Here is a tiny trained network, its code and every weight. The questions are about switching its units off for an input and a class, where a switched-off unit gives its printed mean instead of its output.

import numpy as np


def w(rows, s, z=0):
    codes = np.array(rows[::2]) - 128.0
    scale = np.full(codes.shape[1], s)
    scale[-1] = z or s
    return codes * scale


def f(y):
    return np.maximum(y, 0)


def log_softmax(a):
    a = a - a.max(-1, keepdims=True)
    return a - np.log(np.exp(a).sum(-1, keepdims=True))


def net(x, mask):
    res = np.array(x, float).reshape(1, 3) / 4 @ E
    y = f(res @ A[0][:, :-1].T + A[0][:, -1])
    res = res + np.where(mask, y, B[0][:, -1]) @ B[0][:, :-1]
    return log_softmax(res[-1] @ U[:, :-1].T + U[:, -1])


A, B = {}, {}
E = w([
[15,164,145,123,124,50,226,252,154,101],'x0',
[70,2,102,156,100,64,102,37,175,198],'x1',
[168,81,131,201,53,8,178,94,107,27],'x2',
],0.0083)
A[0] = w([
[158,78,114,153,93,77,168,77,63,46,12],'n1',
[96,154,82,107,180,185,40,162,178,197,30],'n2',
[198,116,134,74,122,183,93,87,73,115,13],'n3',
[192,187,108,120,170,194,112,204,93,103,121],'n4',
[126,83,120,138,152,119,139,127,181,251,215],'n5',
[174,75,94,133,104,144,62,50,129,183,180],'n6',
[88,102,95,108,99,102,176,177,211,139,39],'n7',
[130,182,190,105,96,161,95,125,91,61,1],'n8',
[166,155,216,182,72,123,120,169,104,89,5],'n9',
[110,68,112,159,152,126,120,74,200,191,11],'n10',
[86,141,102,119,167,105,153,192,160,150,67],'n11',
],0.012,0.0079)
B[0] = w([
[212,124,177,52,131,148,128,137,217,206,205],'n1',
[201,71,185,37,142,177,153,28,180,222,217],'n2',
[75,237,56,126,225,143,164,172,92,80,188],'n3',
[55,71,187,187,103,54,58,154,188,71,239],'n4',
[80,161,131,199,57,120,68,125,146,114,223],'n5',
[63,171,78,151,200,199,125,181,83,103,253],'n6',
[57,211,61,123,204,154,88,145,150,88,174],'n7',
[85,102,60,137,91,45,6,106,216,110,158],'n8',
[146,152,141,71,116,130,109,133,89,211,159],'n9',
[133,112,158,72,96,15,30,135,132,88,181],'n10',
[138,206,74,101,171,134,157,187,62,179,178],'n11',
],0.011,0.014)
U = w([
[94,179,82,87,216,120,157,176,121,106,53],'0',
[224,101,185,65,180,155,102,99,213,246,40],'1',
[101,89,125,140,111,48,51,123,126,115,49],'2',
[93,131,134,190,137,143,147,138,119,115,228],'3',
[219,8,30,195,72,104,255,173,42,74,11],'4',
],0.014,0.011)

Each question gives the input, the list of numbers given to net, and the class t.
The units are the neurons (one row each of A and B). Each row of codes is followed by its name. A weight is (code - 128) times the scale printed after its matrix; where a second scale follows, it is the last column's (A, B and U).
mask holds one flag per neuron, in row order. A switched-off neuron (its flag False) gives its mean, the last column of its row in B, instead of its output. The means were averaged over made-up inputs and are rounded, as every weight is.
A unit's drop is (log p(t) with every unit on - log p(t) with that unit switched off) / (log p(t) with every unit on - log p(t) with every unit switched off).
The circuit of an input: a set's keep is (log p(t) with only the set's units on - log p(t) with every unit switched off) / (log p(t) with every unit on - log p(t) with every unit switched off). Starting from all 11 units, units are removed one at a time, each time the one whose removal leaves the highest keep (on an exact tie, the one counted first), for as long as the keep stays at least 0.8.
units of the circuit, in order: the units of the circuit, biggest drop first
unit that matters most: the unit with the biggest drop
k most important neurons: the k neurons with the biggest drops, biggest first
drop of u: that unit's drop, to one decimal
input [-5,-8,2], class 2: unit that matters most : n4
input [6,8,-7], class 2: 2 most important neurons : n5, n10
input [-5,8,-6], class 2: 4 most important neurons : n10, n5, n6, n1
input [-6,5,-5], class 0: 3 most important neurons : n6, n3, n4
input [2,5,5], class 1: 2 most important neurons : n1, n4
input [-8,-2,-7], class 0: 2 most important neurons : n3, n6
input [-5,4,5], class 0: 3 most important neurons : n6, n2, n4
input [7,-8,0], class 2: 4 most important neurons : n4, n6, n8, n3
input [5,-5,6], class 1: units of the circuit, in order : n6, n1
input [2,-3,1], class 3: 2 most important neurons : n10, n2
input [2,1,4], class 1: units of the circuit, in order : n6, n4
input [-2,6,-4], class 2: 3 most important neurons : n10, n5, n1
input [-2,-2,-3], class 3: 4 most important neurons : n1, n10, n4, n9
input [-4,-6,8], class 1: units of the circuit, in order : n1
input [2,4,-5], class 1: 2 most important neurons : n2, n4
input [-4,0,-4], class 0: 2 most important neurons : n6, n1
input [1,2,1], class 3: 3 most important neurons : n4, n10, n2
input [-7,0,2], class 0: drop of n2 : 0.0
input [0,-7,8], class 1: drop of n1 : 0.7
input [-2,-1,8], class 1: drop of n1 : 0.1
input [-6,3,8], class 1: unit that matters most : n1
